Below is a small trained network, with its code and all its weights. Each question gives an input and a class and asks what happens when units are switched off, that is, made to give their printed mean instead of their output.

import numpy as np


def w(rows, s, z=0):
    codes = np.array(rows[::2]) - 128.0
    scale = np.full(codes.shape[1], s)
    scale[-1] = z or s
    return codes * scale


def norm(h):
    return h / np.sqrt((h * h).mean(-1, keepdims=True) + 1e-5)


def f(y):
    return np.maximum(y, 0)


def log_softmax(a):
    a = a - a.max(-1, keepdims=True)
    return a - np.log(np.exp(a).sum(-1, keepdims=True))


def net(x, mask):
    res = np.array(x, float).reshape(1, 4) / 4 @ E
    u = 0
    for l in range(3):
        y = f(norm(res) @ A[l][:, :-1].T + A[l][:, -1])
        res = res + np.where(mask[u : u + 4], y, B[l][:, -1]) @ B[l][:, :-1]
        u += 4
    return log_softmax(norm(res)[-1] @ U[:, :-1].T + U[:, -1])


A, B = {}, {}
E = w([
[125,214,142,177,75,136,122,49,89],'x0',
[46,106,147,165,121,112,113,28,147],'x1',
[188,66,244,104,59,184,140,54,86],'x2',
[119,75,206,60,213,153,254,78,104],'x3',
],0.0083)
A[0] = w([
[125,177,37,127,84,128,101,160,176,2],'L0N1',
[51,141,73,158,197,80,155,170,213,64],'L0N2',
[18,148,153,144,173,112,141,79,111,38],'L0N3',
[217,254,148,166,123,148,165,86,76,46],'L0N4',
],0.0072,0.0037)
B[0] = w([
[83,104,193,190,165,160,135,142,55,211],'L0N1',
[174,143,83,89,142,111,134,3,154,253],'L0N2',
[74,130,81,180,79,83,164,128,68,198],'L0N3',
[180,120,87,129,104,181,168,97,164,222],'L0N4',
],0.012,0.0053)
A[1] = w([
[149,141,127,181,77,188,125,76,33,231],'L1N1',
[84,240,82,175,153,77,25,207,145,5],'L1N2',
[115,84,130,63,83,135,203,118,95,174],'L1N3',
[79,120,112,254,135,49,123,125,92,182],'L1N4',
],0.0078,0.0023)
B[1] = w([
[78,140,145,125,148,125,83,154,130,254],'L1N1',
[1,201,204,148,124,98,142,152,117,186],'L1N2',
[120,117,204,110,150,80,97,149,129,203],'L1N3',
[114,51,174,111,129,163,91,162,117,217],'L1N4',
],0.012,0.0087)
A[2] = w([
[157,100,51,163,79,173,69,170,133,106],'L2N1',
[202,153,131,159,66,152,90,254,92,126],'L2N2',
[159,115,196,37,172,104,214,154,144,2],'L2N3',
[116,190,67,139,168,117,133,140,144,219],'L2N4',
],0.011,0.0028)
B[2] = w([
[198,98,73,134,172,80,121,154,165,162],'L2N1',
[120,101,45,203,163,106,66,44,50,210],'L2N2',
[177,149,116,77,107,186,146,229,183,254],'L2N3',
[216,97,127,204,41,104,130,8,84,193],'L2N4',
],0.011,0.0072)
U = w([
[59,117,173,155,127,136,121,117,84,102],'0',
[159,120,4,162,124,118,132,48,110,36],'1',
[168,88,135,75,120,169,160,163,176,254],'2',
],0.018,0.00083)

Each question gives the input, the list of numbers given to net, and the class t.
The units are the neurons (one row each of A and B). Each row of codes is followed by its name. A weight is (code - 128) times the scale printed after its matrix; where a second scale follows, it is the last column's (A, B and U).
mask holds one flag per neuron, layer by layer. A switched-off neuron (its flag False) gives its mean, the last column of its row in B, instead of its output. The means were averaged over made-up inputs and are rounded, as every weight is.
A unit's drop is (log p(t) with every unit on - log p(t) with that unit switched off) / (log p(t) with every unit on - log p(t) with every unit switched off).
The circuit of an input: a set's keep is (log p(t) with only the set's units on - log p(t) with every unit switched off) / (log p(t) with every unit on - log p(t) with every unit switched off). Starting from all 12 units, units are removed one at a time, each time the one whose removal leaves the highest keep (on an exact tie, the one counted first), for as long as the keep stays at least 0.8.
circuit, biggest first: the units of the circuit, biggest drop first
most important unit: the unit with the biggest drop
top k neurons: the k neurons with the biggest drops, biggest first
top k neurons in layer l: the k neurons of layer l with the biggest drops, biggest first
drop of u: that unit's drop, to one decimal
input [8,-2,-7,-3], class 0: top neuron -> [L1N2]
input [-6,4,5,-2], class 2: top 4 neurons -> [L0N1, L0N3, L1N1, L1N2]
input [0,-1,1,-1], class 1: circuit, biggest first -> [L1N2, L2N2, L0N2]
input [8,-3,-1,5], class 2: circuit, biggest first -> [L0N4, L2N2]
input [0,-8,0,-5], class 0: top 3 neurons -> [L1N2, L0N1, L0N2]
input [-6,-7,-8,3], class 1: top 2 neurons -> [L2N4, L0N2]
input [4,2,-4,1], class 1: top 3 neurons -> [L0N2, L1N2, L1N3]
input [7,1,8,6], class 2: top 3 neurons in layer 0 -> [L0N1, L0N4, L0N3]
input [-8,8,7,-8], class 2: top 2 neurons -> [L2N4, L2N1]
input [-4,-5,-3,-6], class 0: top 2 neurons -> [L1N2, L0N1]
input [-1,3,2,5], class 2: top 4 neurons -> [L2N3, L0N1, L1N2, L2N2]
input [1,2,-8,-5], class 0: top 2 neurons in layer 1 -> [L1N2, L1N4]
input [7,-8,-3,4], class 1: top 2 neurons -> [L0N2, L2N2]
input [-7,4,3,-2], class 2: most important unit -> L1N1
input [3,1,8,3], class 2: top 2 neurons in layer 0 -> [L0N1, L0N3]
input [-5,-3,-7,-5], class 0: top 3 neurons -> [L1N2, L0N1, L0N4]
input [5,-2,6,2], class 2: top 3 neurons in layer 0 -> [L0N4, L0N1, L0N3]
input [-3,-1,-6,3], class 1: drop of L0N3 -> 0.0
input [-5,5,-5,2], class 1: drop of L0N2 -> 1.6
input [1,-2,5,7], class 2: drop of L2N3 -> 0.1
input [-1,-5,-1,-3], class 0: circuit, biggest first -> [L1N2]
input [2,2,-6,-4], class 0: drop of L0N1 -> 0.6
